Each row of numbers belongs to one of the objects below and depends on some of the facts about them. Some rows are named. Which object is each other row?

Known rows:
[  4 -17 -33 -10  -7  -4 -23  -9  22  20  72 -42   7  58 -16   2 -24 -47
  21  -1  36 -18 -11  -9  10 -54 -22  -4 -56  16  12 -35  -1 -20] : plistum
[ 30  14 -45 -33  28   1  26  43  25 -16  22  46 -10 -19  -3 -13  12 -34
 -32  50  12  19 -53  34  53  16  26  12   3   4  38  26 -24  -8] : bifelem
[-21  -4  22  -9  21   6 -10 -45   3   9 -33 -22  28 -26 -30  -5  23  20
 -21  10   0 -33  39  10 -32 -61   7 -27 -60  -4 -34   1  -7 -24] : regruflos
[ 23 -30  46   8   8  20 -23 -75  10  -8 -15 -32  27  82 -20   4 -30  32
  -5 -19 -15 -56  16 -26  -8 -28 -40 -11 -64   5 -41  11  18 -47] : lebul
[ -5   8 -32 -15  12  -5  15  27   2  -9   1  23 -18 -29   5 -10   1 -27
   1  -3 -38  24 -17  10  40  60  -9  -4  52 -15  47  11  20  12] : fuflobas
[-19 -13  56  19 -18  -5  -7 -12  34   7  25 -43  -7  21 -12  34  22   0
  50  -3   9 -11 -15 -48  17  16 -19 -12 -41  -3  25 -22  31 -16] : drunar
[ -8   8   0  15  14  12  14  32   7 -29 -13  25 -30 -30   7 -14   2  -3
  -2 -14 -25  40  -4 -11  45  81  -6  14  34 -21  45  25  20  37] : rafir
[ -3 -23  -5 -17 -26 -21 -37 -20  16  16  29 -21   1  34  -6  16 -13   0
   6 -11 -21 -25  -4 -27 -16 -20  -8  -9 -18   6  10 -22  18 -22] : lenuk
[-35  -9  25  15  18 -19 -10 -32  11  23   1 -12  27  -6 -11   9  23  42
 -52 -53 -12 -39  92 -14 -36 -46  17 -11 -43  14 -17  -6  14  32] : stezas
[ -1 -35  32 -11   3 -41 -20 -24  18  43  24 -31  31  35  -5  45  11  26
 -27 -47 -12 -76  41 -35 -29 -51 -17 -34 -33  17 -22 -22  11 -31] : stubru
[ -4 -33  27 -15  -2 -42 -22 -27  18  42  21 -29  31  39  -9  42  10  25
 -22 -43 -16 -76  43 -32 -32 -54 -12 -32 -36  18 -19 -23  18 -33] : peflo
[  8  28  -4   2 -15  -7  12  37  -7 -23   7  31  -1 -11  21 -10 -29  -6
 -29  19  -7  27 -26  20  18  48   7  24  70  -2  13   5 -12  22] : pleder
[ -7  19   9   3 -15  15  -9 -16  -9  11  -5 -13  17  11   0 -12 -18   8
  -2   1   8   0  21  13 -10 -16   8   9   1   4 -23 -17  -1   5] : bratruk
[ 26 -24 -19   2 -34 -31 -11  19   2 -48  31  33 -25  12   3 -10 -19 -10
 -16  19 -31   8 -70 -38   0  53 -50   2   5 -22  34  25 -21 -36] : daskek
[-10   8  33   6  22  21   0 -50  -3  14 -35 -23  36  13 -22  -7   5  28
 -10 -11   4 -37  52  16 -14 -43  -1 -13 -42   0 -44   6   3 -16] : dodror
[ 13 -27  13   6 -23   1 -23 -27   9   0  12 -18  -8  52  -7  10  -9   8
  28 -10  -4 -17 -13 -33 -10  -4 -14   6 -39   4  -3  -5  12 -28] : zefu
[ -2 -12  -8  26  13  17   7   8 -13  32  15 -24  -6   2  18  14  21  -4
  23 -30  65   7  29 -16 -17 -40  -4  -8 -23  10 -24 -18 -18  35] : kinogril
[ 20 -20 -13 -15 -26 -35  -6  34  14 -26  29  28 -24  20  14   9 -20 -12
  -3   5 -33   4 -60 -24  13  51 -16  11  34   0  39   6   8 -17] : fluva

Some facts about the objects:
tafe: belongs to class; stosil: refers to; klagrastam: uses; droro: points at
badul -tafe-> c; baske -tafe-> b; bifelem -tafe-> a; braklas -tafe-> a; bratruk -tafe-> b; bretramon -tafe-> d; briflum -tafe-> c
brofan -tafe-> b; bruze -tafe-> b; daskek -tafe-> a; deda -tafe-> a; dede -tafe-> c; didar -tafe-> b; dinafem -tafe-> c
dodror -tafe-> c; drafim -tafe-> a; dramo -tafe-> a; drebukam -tafe-> a; driris -tafe-> b; drizoran -tafe-> a; drorur -tafe-> c
drufe -tafe-> d; drunar -tafe-> b; dumam -tafe-> a; fatru -tafe-> a; februguk -tafe-> c; festun -tafe-> b; firebo -tafe-> c
flafler -tafe-> a; flafli -tafe-> a; flagro -tafe-> d; flidre -tafe-> c; flidrebrol -tafe-> b; flifo -tafe-> b; flilam -tafe-> b
flipivom -tafe-> a; flosku -tafe-> a; fluki -tafe-> a; fluva -tafe-> a; foflos -tafe-> a; fuflobas -tafe-> a; gagan -tafe-> a
gaki -tafe-> b; garus -tafe-> a; gevek -tafe-> b; gitru -tafe-> b; gobrin -tafe-> a; grepo -tafe-> c; greski -tafe-> c
gribre -tafe-> a; grirok -tafe-> a; groni -tafe-> c; gruno -tafe-> b; kabral -tafe-> a; katos -tafe-> b; kemu -tafe-> d
kinogril -tafe-> d; klabo -tafe-> a; klagis -tafe-> b; klesum -tafe-> b; klistok -tafe-> a; klurum -tafe-> a; klustas -tafe-> d
koroplen -tafe-> d; kufer -tafe-> b; lebul -tafe-> c; lenuk -tafe-> b; loskul -tafe-> c; luska -tafe-> d; memu -tafe-> d
miflelam -tafe-> a; mista -tafe-> a; mitol -tafe-> c; mufi -tafe-> b; mugrekom -tafe-> c; neski -tafe-> b; nidro -tafe-> d
nisok -tafe-> b; nogos -tafe-> c; nokor -tafe-> a; notar -tafe-> a; nutrevo -tafe-> b; peflo -tafe-> c; pidir -tafe-> d
pitrer -tafe-> c; plabrol -tafe-> a; pleder -tafe-> a; pletik -tafe-> c; pligru -tafe-> a; plistum -tafe-> d; plomuples -tafe-> c
pluner -tafe-> a; poskesul -tafe-> a; punon -tafe-> b; rafir -tafe-> a; regruflos -tafe-> c; remam -tafe-> c; rital -tafe-> d
roton -tafe-> d; runove -tafe-> c; sebi -tafe-> a; sevum -tafe-> d; skidek -tafe-> a; skosudril -tafe-> d; soflam -tafe-> b
sogror -tafe-> c; sostari -tafe-> a; staklupi -tafe-> c; stapuzi -tafe-> b; stesalas -tafe-> d; stezas -tafe-> c; stilol -tafe-> a
stubru -tafe-> c; studak -tafe-> a; stustas -tafe-> a; stuzi -tafe-> a; tadrikles -tafe-> a; tastuk -tafe-> a; tegako -tafe-> a
teplas -tafe-> a; tezur -tafe-> c; tibrel -tafe-> a; tikul -tafe-> a; togris -tafe-> a; trabus -tafe-> a; traro -tafe-> d
trasem -tafe-> c; travam -tafe-> a; travoskim -tafe-> a; triflur -tafe-> a; tristoflam -tafe-> a; trokli -tafe-> a; tugol -tafe-> a
vamuper -tafe-> b; vebrem -tafe-> b; vekli -tafe-> b; vete -tafe-> c; viklar -tafe-> d; voska -tafe-> b; vubevum -tafe-> c
zalim -tafe-> a; zefu -tafe-> b; bifelem -stosil-> plistum; bratruk -stosil-> tadrikles; brofan -stosil-> bifelem; deda -stosil-> zefu; didar -stosil-> runove
dramo -stosil-> tegako; drebukam -stosil-> klistok; driris -stosil-> staklupi; drorur -stosil-> dramo; festun -stosil-> tibrel; flagro -stosil-> travoskim; flidrebrol -stosil-> brofan
flifo -stosil-> gribre; fluki -stosil-> loskul; foflos -stosil-> kufer; gagan -stosil-> mufi; gevek -stosil-> gobrin; gitru -stosil-> nidro; gribre -stosil-> katos
gruno -stosil-> poskesul; klistok -stosil-> foflos; klustas -stosil-> sostari; koroplen -stosil-> tastuk; loskul -stosil-> sogror; memu -stosil-> plomuples; nisok -stosil-> tugol
peflo -stosil-> flidre; pleder -stosil-> bratruk; pletik -stosil-> teplas; pligru -stosil-> roton; plistum -stosil-> stustas; plomuples -stosil-> gagan; poskesul -stosil-> pletik
rafir -stosil-> driris; remam -stosil-> festun; runove -stosil-> flagro; sogror -stosil-> rafir; sostari -stosil-> vebrem; staklupi -stosil-> drebukam; stesalas -stosil-> deda
stezas -stosil-> fluki; stubru -stosil-> klustas; stustas -stosil-> voska; tadrikles -stosil-> gitru; tegako -stosil-> gevek; tikul -stosil-> mista; travoskim -stosil-> vete
tristoflam -stosil-> nisok; tugol -stosil-> flifo; vebrem -stosil-> flipivom; vekli -stosil-> didar; voska -stosil-> zalim; zalim -stosil-> tristoflam; baske -klagrastam-> klabo
briflum -klagrastam-> tezur; briflum -klagrastam-> mugrekom; briflum -klagrastam-> gitru; briflum -klagrastam-> groni; brofan -klagrastam-> vamuper; brofan -klagrastam-> travoskim; brofan -klagrastam-> notar
brofan -klagrastam-> skidek; brofan -klagrastam-> kabral; daskek -klagrastam-> travoskim; daskek -klagrastam-> nogos; daskek -klagrastam-> remam; daskek -klagrastam-> bratruk; dede -klagrastam-> skidek
dede -klagrastam-> pligru; dede -klagrastam-> memu; drorur -klagrastam-> trokli; drunar -klagrastam-> tezur; drunar -klagrastam-> flilam; drunar -klagrastam-> mista; drunar -klagrastam-> zalim
flagro -klagrastam-> tastuk; flagro -klagrastam-> staklupi; flagro -klagrastam-> memu; fluki -klagrastam-> sogror; fluki -klagrastam-> drufe; fluki -klagrastam-> stezas; fluva -klagrastam-> togris
gevek -klagrastam-> tezur; gevek -klagrastam-> tibrel; gobrin -klagrastam-> badul; gobrin -klagrastam-> tastuk; gobrin -klagrastam-> bifelem; gobrin -klagrastam-> zalim; gobrin -klagrastam-> februguk
gobrin -klagrastam-> stezas; grepo -klagrastam-> pluner; grepo -klagrastam-> firebo; grepo -klagrastam-> nogos; grepo -klagrastam-> rital; grepo -klagrastam-> grirok; kemu -klagrastam-> trasem
kemu -klagrastam-> miflelam; kemu -klagrastam-> fuflobas; kemu -klagrastam-> flifo; kemu -klagrastam-> gribre; klurum -klagrastam-> tezur; klurum -klagrastam-> festun; klurum -klagrastam-> stapuzi
klurum -klagrastam-> rafir; klurum -klagrastam-> remam; klustas -klagrastam-> tezur; klustas -klagrastam-> gitru; klustas -klagrastam-> firebo; klustas -klagrastam-> kinogril; lebul -klagrastam-> foflos
lebul -klagrastam-> remam; lebul -klagrastam-> trokli; lenuk -klagrastam-> trasem; lenuk -klagrastam-> grirok; nidro -klagrastam-> dodror; nidro -klagrastam-> sevum; nidro -klagrastam-> luska
nidro -klagrastam-> trokli; nokor -klagrastam-> drebukam; nokor -klagrastam-> klabo; nokor -klagrastam-> stesalas; nokor -klagrastam-> grirok; peflo -klagrastam-> pitrer; peflo -klagrastam-> flafler
peflo -klagrastam-> sogror; plistum -klagrastam-> regruflos; plistum -klagrastam-> flifo; stubru -klagrastam-> flafler; stubru -klagrastam-> klesum; stubru -klagrastam-> nutrevo; stubru -klagrastam-> stezas
stuzi -klagrastam-> fuflobas; tegako -klagrastam-> flidrebrol; tegako -klagrastam-> staklupi; tegako -klagrastam-> kinogril; tegako -klagrastam-> bratruk; tegako -klagrastam-> groni; tegako -klagrastam-> memu
teplas -klagrastam-> katos; trabus -klagrastam-> poskesul; trabus -klagrastam-> plabrol; trabus -klagrastam-> skosudril; traro -klagrastam-> flilam; traro -klagrastam-> skosudril; travam -klagrastam-> greski
tristoflam -klagrastam-> badul; tristoflam -klagrastam-> gitru; tristoflam -klagrastam-> plomuples; tristoflam -klagrastam-> garus; tristoflam -klagrastam-> bretramon; vebrem -klagrastam-> sevum; vebrem -klagrastam-> festun
vebrem -klagrastam-> gaki; viklar -klagrastam-> drafim; viklar -klagrastam-> plabrol; viklar -klagrastam-> sogror; viklar -klagrastam-> gribre; viklar -klagrastam-> pligru; viklar -klagrastam-> bretramon
vubevum -klagrastam-> dramo; vubevum -klagrastam-> drebukam; vubevum -klagrastam-> bratruk; zefu -klagrastam-> sevum; zefu -klagrastam-> dumam; zefu -klagrastam-> mitol; zefu -klagrastam-> groni
badul -droro-> tibrel; bifelem -droro-> deda; braklas -droro-> dinafem; bratruk -droro-> mitol; briflum -droro-> poskesul; bruze -droro-> klesum; daskek -droro-> tristoflam
deda -droro-> flidre; dede -droro-> stapuzi; dinafem -droro-> fuflobas; drebukam -droro-> triflur; drufe -droro-> vamuper; drunar -droro-> rafir; dumam -droro-> bruze
fatru -droro-> gitru; firebo -droro-> greski; flafler -droro-> pletik; flafli -droro-> nisok; flidre -droro-> flosku; flidrebrol -droro-> togris; flilam -droro-> pluner
flosku -droro-> regruflos; fluki -droro-> braklas; fuflobas -droro-> flafli; gaki -droro-> loskul; garus -droro-> teplas; gitru -droro-> peflo; greski -droro-> pitrer
kemu -droro-> stezas; kinogril -droro-> kemu; klabo -droro-> miflelam; klagis -droro-> stesalas; klesum -droro-> tastuk; klurum -droro-> firebo; klustas -droro-> drunar
kufer -droro-> drizoran; loskul -droro-> kufer; miflelam -droro-> soflam; mufi -droro-> garus; neski -droro-> traro; nisok -droro-> neski; nogos -droro-> tegako
nokor -droro-> remam; nutrevo -droro-> kinogril; peflo -droro-> stubru; pidir -droro-> pligru; pitrer -droro-> roton; plabrol -droro-> klabo; pleder -droro-> bratruk
pletik -droro-> stustas; pligru -droro-> pleder; pluner -droro-> didar; poskesul -droro-> nutrevo; punon -droro-> flilam; rafir -droro-> runove; regruflos -droro-> dumam
remam -droro-> vubevum; roton -droro-> drufe; runove -droro-> trabus; sebi -droro-> daskek; skosudril -droro-> punon; soflam -droro-> flafler; stesalas -droro-> stilol
stilol -droro-> bifelem; stubru -droro-> mufi; stustas -droro-> klagis; tastuk -droro-> sebi; teplas -droro-> briflum; tibrel -droro-> pidir; togris -droro-> drebukam
trabus -droro-> fluki; triflur -droro-> dede; tristoflam -droro-> flidrebrol; trokli -droro-> badul; vamuper -droro-> studak; vete -droro-> skosudril; voska -droro-> plabrol
vubevum -droro-> klustas

Name these rows:
No name comes twice in this set of rows, the named rows included.
[-10  35 -19  10   1   9  11 -10   6  23  36  -6  24 -15 -26 -25  13 -18
 -37  32  35 -11  10  23  16 -30 -22 -15 -45 -17  -3  -6 -42 -27]  flidrebrol
[-15  -7  21 -11  28  11  -8 -42   3   7 -43 -18  19 -20 -30  -1  29  24
  -2   8  -1 -29  37  12 -30 -64  24 -18 -66   2 -36   8  -1 -24]  flidre
[ 22 -23 -21 -21 -26 -40 -12  32  13 -24  32  28 -21  21  11   9 -23 -15
  -5   2 -38   2 -55 -24  11  45 -11  11  35   0  44   4  12 -15]  stuzi
[-12   2 -14  12   0  -2  25 -57 -28  22 -11   0   3   6   9   4  29 -12
  48  18  -8  -3   2  22 -31 -24  10 -10  12   6 -28 -13  -3  -4]  katos
[ 14   0 -26  -3   6  -2  12  28  -6 -35  -5  45 -22 -43   8 -20   6 -10
 -24  28 -11  33 -44   3  11  42  -6   4  21 -17  16  31 -28  -1]  dumam
[-24 -23  43 -10   2 -14 -24 -52  25  18   1 -51  27  35 -34  23   0  11
  16 -25 -32 -56  32 -21  -5 -31 -24 -25 -54   0  -3 -20  46 -39]  vubevum
[-22  -2 -13   4   5  17 -19 -13  -1  17  22 -41   5 -12   8   0 -10 -20
   6 -12  37  16  26  -3 -14 -47  -6 -15  -9   9 -16 -35 -10  35]  memu
[-27 -23  53  34 -18   4 -16  -8  30   0  40 -69 -13  23  -4  39   9 -17
  69 -10  48   8 -18 -57   8 -11 -26 -12 -52   3  18 -36  21  12]  klustas
[ -7  15   2   7  -3  16  -3 -16  -9  16  -6 -12   8   0  -1  -9   1   6
   1   1  13   0  25  10  -5 -16  10   4  -6   2 -16  -9  -1   5]  punon
[-13 -21  44  -8 -13 -23 -28 -39  20  15   5 -36  26  38 -29  22  -1  21
   2 -16 -18 -57  24 -22 -28 -48  -8 -15 -50  13 -16 -19  28 -40]  grepo
[  4  10 -30   6  -7 -12  15  34 -14 -35   2  44 -21 -45   1 -26   8 -11
 -24  26 -13  31 -39   2   3  42 -19   1  22 -26  20  26 -36  -3]  sebi
[ -1   5  24  28   1   4  21  14  -1  29   2  -2  -3  -3   8  23  42  21
  17 -17  47  -6  19 -17  -9  -8  17   2 -23   3 -17  -1 -11   8]  gitru
[-23 -21  33   0 -27 -36 -32 -37  12  10  12 -35  28  20 -37   7   1  17
  -9 -11 -24 -59  22 -27 -42 -51 -27 -25 -60  -5 -15 -17  10 -55]  dede

The same objects again, as new rows of numbers:
Named rows:
[ 10   2 -63 -36 -22  54   1  27  17 -18  -7 -11   2] : brofan
[ 21   7 -13  -9 -47  21  66  -4  12  -6 -13  12  33] : luska
[-38 -47 -42   2  17   5  46  45  -2   3 -32 -13  16] : pletik
[-33 -28 -33 -24 -32  26  45  13  13 -34 -15   5  17] : koroplen
[ 50  65   0  13  45   5 -76  -2 -12  20 -11 -11 -39] : daskek
[ 22  14  -3   1 -51  15  73 -11  15   0  -5   3  50] : sevum
[ 52  25 -41 -35 -23  53  24   5  14   3 -27   9  -2] : zefu
[-39 -27 -27 -18 -27  31  19   4  17 -23  -7   4   8] : vekli
[ -6 -16  12   7   8 -28  75  28  -2   1 -15  12  26] : skosudril
[-34   7  21  10  37 -20 -80   4 -12  -1  28 -20 -36] : pleder
[ 19  -3 -27 -26 -21  29  29  -5  19 -13 -26  22  -7] : baske
[  4  35  21   8 -31  13 -70 -51 -11  -8  40 -47  -2] : foflos
[ -1 -23   2 -14  22 -16  38  24  -3   4 -21  20  -6] : neski
[ -6 -49 -36 -15  17 -27   6  59  -4 -23  17  -3  23] : nisok
[ -8  19  40  16 -20 -15 -56 -61   5 -11  33  20 -24] : drafim
[ 14   0  -8  -9 -43  16  67  -4  13  -5 -11  14  35] : rital
[ -5  15  29  -3 -10  -3 -69 -53   3 -16  17  28 -46] : studak
[-16 -32 -64 -36 -25  23  24  32  26 -50 -11  15  12] : plistum

Rows to name:
No name comes twice in this set of rows, the named rows included.
[  2  42  43  56  21 -45 -50 -31 -13  15  12  -7  -9]  tastuk
[-31  -1  24  22 -26 -19 -76 -44   3 -29  50  -8  -2]  gribre
[-26   1  18 -14 -15   6 -78 -47 -16 -37  17 -30 -38]  klistok
[ 59  63   6  -7  40   9 -74   4  -9  20   3 -15 -41]  klurum
[ 21  24  53 -12  13 -18 -58 -10 -48  17  42 -78  -7]  rafir
[-31 -48 -24   1 -41  -9  22  -6  15 -36  15   5  37]  flifo
[  2 -14 -58 -25 -36  59  38  17  15   2 -15 -17  29]  drorur
[ 17  12 -39 -40  16  44  38  79   1  11  -9 -38  17]  klustas
[-22  16  46  31  16 -35 -64  -6 -15   9  45 -28  -2]  pligru
[ 48   1 -53 -31 -25  60  49  10  15   8 -38  13  12]  lebul
[ 25  56  30  53  21 -26 -58 -26 -13  21   8 -18  -6]  dumam
[ 29   6   1  11   6  -7  42  21  -4  24 -10  -6  30]  gaki

